Below is a small trained network, with its code and all its weights. Each question gives an input and a class and asks what happens when units are switched off, that is, made to give their printed mean instead of their output.

import numpy as np


def w(rows, s, z=0):
    codes = np.array(rows[::2]) - 128.0
    scale = np.full(codes.shape[1], s)
    scale[-1] = z or s
    return codes * scale


def norm(h):
    return h / np.sqrt((h * h).mean(-1, keepdims=True) + 1e-5)


def f(y):
    return np.maximum(y, 0)


def log_softmax(a):
    a = a - a.max(-1, keepdims=True)
    return a - np.log(np.exp(a).sum(-1, keepdims=True))


def net(x, mask):
    res = np.array(x, float).reshape(1, 3) / 4 @ E
    u = 0
    for l in range(4):
        y = f(norm(res) @ A[l][:, :-1].T + A[l][:, -1])
        res = res + np.where(mask[u : u + 7], y, B[l][:, -1]) @ B[l][:, :-1]
        u += 7
    return log_softmax(norm(res)[-1] @ U[:, :-1].T + U[:, -1])


A, B = {}, {}
E = w([
[64,132,208,181,79,177,101,95,106,109,49],'x0',
[152,210,97,62,148,146,83,184,71,57,180],'x1',
[89,170,111,87,158,138,141,139,102,255,107],'x2',
],0.0099)
A[0] = w([
[101,138,154,119,135,177,128,153,123,91,134,61],'L0N1',
[170,144,123,107,120,91,132,150,101,54,148,4],'L0N2',
[124,116,127,131,124,123,143,133,143,238,102,99],'L0N3',
[157,129,97,93,124,121,155,170,109,204,151,64],'L0N4',
[105,164,148,129,123,159,125,148,116,29,111,101],'L0N5',
[120,158,116,90,145,157,93,145,121,94,147,46],'L0N6',
[207,139,21,70,153,109,129,170,138,92,247,196],'L0N7',
],0.011,0.002)
B[0] = w([
[158,107,129,118,118,91,117,103,144,100,78,151],'L0N1',
[84,106,131,140,136,193,205,106,167,162,129,174],'L0N2',
[103,132,121,152,136,148,97,79,148,156,118,185],'L0N3',
[119,103,120,163,153,112,118,86,171,103,116,177],'L0N4',
[116,133,121,113,128,112,58,121,138,92,117,183],'L0N5',
[135,129,141,125,119,88,121,137,68,124,104,166],'L0N6',
[171,146,125,127,129,124,166,145,69,106,250,250],'L0N7',
],0.016)
A[1] = w([
[200,151,146,124,138,113,169,235,106,132,143,5],'L1N1',
[138,100,82,124,149,159,149,125,205,72,192,139],'L1N2',
[162,121,78,53,121,134,157,211,131,131,166,49],'L1N3',
[86,141,161,85,82,132,91,174,103,64,52,169],'L1N4',
[120,147,86,123,170,102,167,124,128,247,213,64],'L1N5',
[74,114,126,165,117,129,142,117,173,244,30,166],'L1N6',
[122,164,131,125,131,134,138,194,167,113,110,28],'L1N7',
],0.013,0.0015)
B[1] = w([
[60,87,192,68,92,148,171,93,75,86,166,181],'L1N1',
[153,116,107,135,151,233,44,249,140,183,96,212],'L1N2',
[102,123,204,137,119,116,202,89,65,136,120,184],'L1N3',
[112,139,99,157,75,124,83,101,149,33,46,206],'L1N4',
[193,124,70,172,223,76,99,27,136,79,81,232],'L1N5',
[126,152,167,96,88,65,226,183,56,221,85,252],'L1N6',
[141,134,175,149,108,118,126,149,108,94,113,128],'L1N7',
],0.011,0.013)
A[2] = w([
[133,143,124,77,125,212,113,195,158,113,199,128],'L2N1',
[66,148,160,105,127,97,190,145,133,248,128,4],'L2N2',
[133,129,90,61,201,147,140,104,189,141,162,4],'L2N3',
[141,166,114,69,85,91,175,197,114,104,215,80],'L2N4',
[150,139,143,99,84,120,206,141,161,96,220,105],'L2N5',
[190,162,127,111,96,100,168,165,131,119,203,48],'L2N6',
[200,125,129,111,77,73,154,185,104,125,204,128],'L2N7',
],0.014,0.0015)
B[2] = w([
[146,129,104,187,127,125,141,248,164,135,152,179],'L2N1',
[180,60,224,95,81,140,216,144,122,200,47,251],'L2N2',
[127,137,126,78,132,60,75,102,79,181,190,159],'L2N3',
[60,136,191,121,162,169,207,117,46,78,163,209],'L2N4',
[81,76,171,89,154,105,164,105,42,87,91,209],'L2N5',
[82,139,173,162,129,155,237,79,135,90,93,200],'L2N6',
[62,137,135,93,162,184,150,136,35,111,108,213],'L2N7',
],0.011,0.012)
A[3] = w([
[133,194,34,199,205,91,96,33,210,157,171,69],'L3N1',
[73,143,124,108,100,117,186,124,111,225,128,76],'L3N2',
[176,110,83,69,155,62,209,61,198,116,161,100],'L3N3',
[123,172,100,173,172,126,73,40,175,141,159,82],'L3N4',
[128,176,106,125,108,85,183,112,255,123,181,81],'L3N5',
[108,127,202,140,45,112,34,31,170,58,54,133],'L3N6',
[57,132,134,129,128,131,139,232,76,140,29,249],'L3N7',
],0.011,0.002)
B[3] = w([
[215,130,116,87,121,70,12,127,127,175,114,165],'L3N1',
[203,119,114,88,124,174,165,118,116,160,113,196],'L3N2',
[142,169,149,146,82,133,22,193,117,107,138,152],'L3N3',
[117,109,79,138,170,19,139,150,135,202,106,156],'L3N4',
[108,77,171,140,96,163,130,123,85,91,136,128],'L3N5',
[5,218,94,80,98,142,88,102,137,103,155,246],'L3N6',
[126,138,125,115,102,126,146,81,250,115,157,235],'L3N7',
],0.011,0.013)
U = w([
[121,88,164,142,209,175,227,138,27,31,228,173],'0',
[173,63,107,200,133,196,110,255,245,96,161,4],'1',
[233,101,69,145,216,31,40,91,130,181,134,75],'2',
[186,86,188,109,76,95,231,96,179,243,7,144],'3',
[49,172,104,119,56,120,69,87,212,39,70,202],'4',
],0.0086,0.0027)

Each question gives the input, the list of numbers given to net, and the class t.
The units are the neurons (one row each of A and B). Each row of codes is followed by its name. A weight is (code - 128) times the scale printed after its matrix; where a second scale follows, it is the last column's (A, B and U).
mask holds one flag per neuron, layer by layer. A switched-off neuron (its flag False) gives its mean, the last column of its row in B, instead of its output. The means were averaged over made-up inputs and are rounded, as every weight is.
A unit's drop is (log p(t) with every unit on - log p(t) with that unit switched off) / (log p(t) with every unit on - log p(t) with every unit switched off).
The circuit of an input: a set's keep is (log p(t) with only the set's units on - log p(t) with every unit switched off) / (log p(t) with every unit on - log p(t) with every unit switched off). Starting from the 12 units with the biggest drops (on a tie, the unit counted first), units are removed one at a time, each time the one whose removal leaves the highest keep (on an exact tie, the one counted first), for as long as the keep stays at least 0.8.
circuit, biggest first: the units of the circuit, biggest drop first
top k neurons: the k neurons with the biggest drops, biggest first
top k neurons in layer l: the k neurons of layer l with the biggest drops, biggest first
drop when u is switched off: that unit's drop, to one decimal
input [5,3,7], class 3: circuit, biggest first	(L0N7)
input [-8,-3,2], class 2: top 4 neurons	(L1N5, L0N4, L0N3, L1N6)
input [-5,3,7], class 2: top 2 neurons	(L1N5, L0N4)
input [-5,-4,6], class 2: top 2 neurons	(L1N5, L0N2)
input [5,4,6], class 4: top 3 neurons	(L1N4, L0N2, L0N7)
input [6,-6,-6], class 4: top 2 neurons	(L0N7, L0N2)
input [-5,1,5], class 2: top 3 neurons	(L1N5, L0N4, L0N3)
input [0,-6,-8], class 1: top 2 neurons	(L0N6, L1N2)
input [-1,1,7], class 2: top 3 neurons in layer 1	(L1N5, L1N3, L1N1)
input [1,3,-8], class 1: top 2 neurons	(L1N2, L0N2)
input [4,1,3], class 3: top 2 neurons	(L0N7, L1N6)
input [7,2,4], class 4: top 2 neurons	(L1N4, L0N2)
input [-2,-2,-8], class 1: top 2 neurons in layer 1	(L1N2, L1N6)
input [-5,-3,8], class 2: circuit, biggest first	(L1N5)
input [-7,-2,3], class 2: drop when L1N5 is switched off	1.2
input [-6,-4,8], class 2: drop when L1N5 is switched off	0.8
input [6,8,8], class 4: drop when L0N7 is switched off	0.6
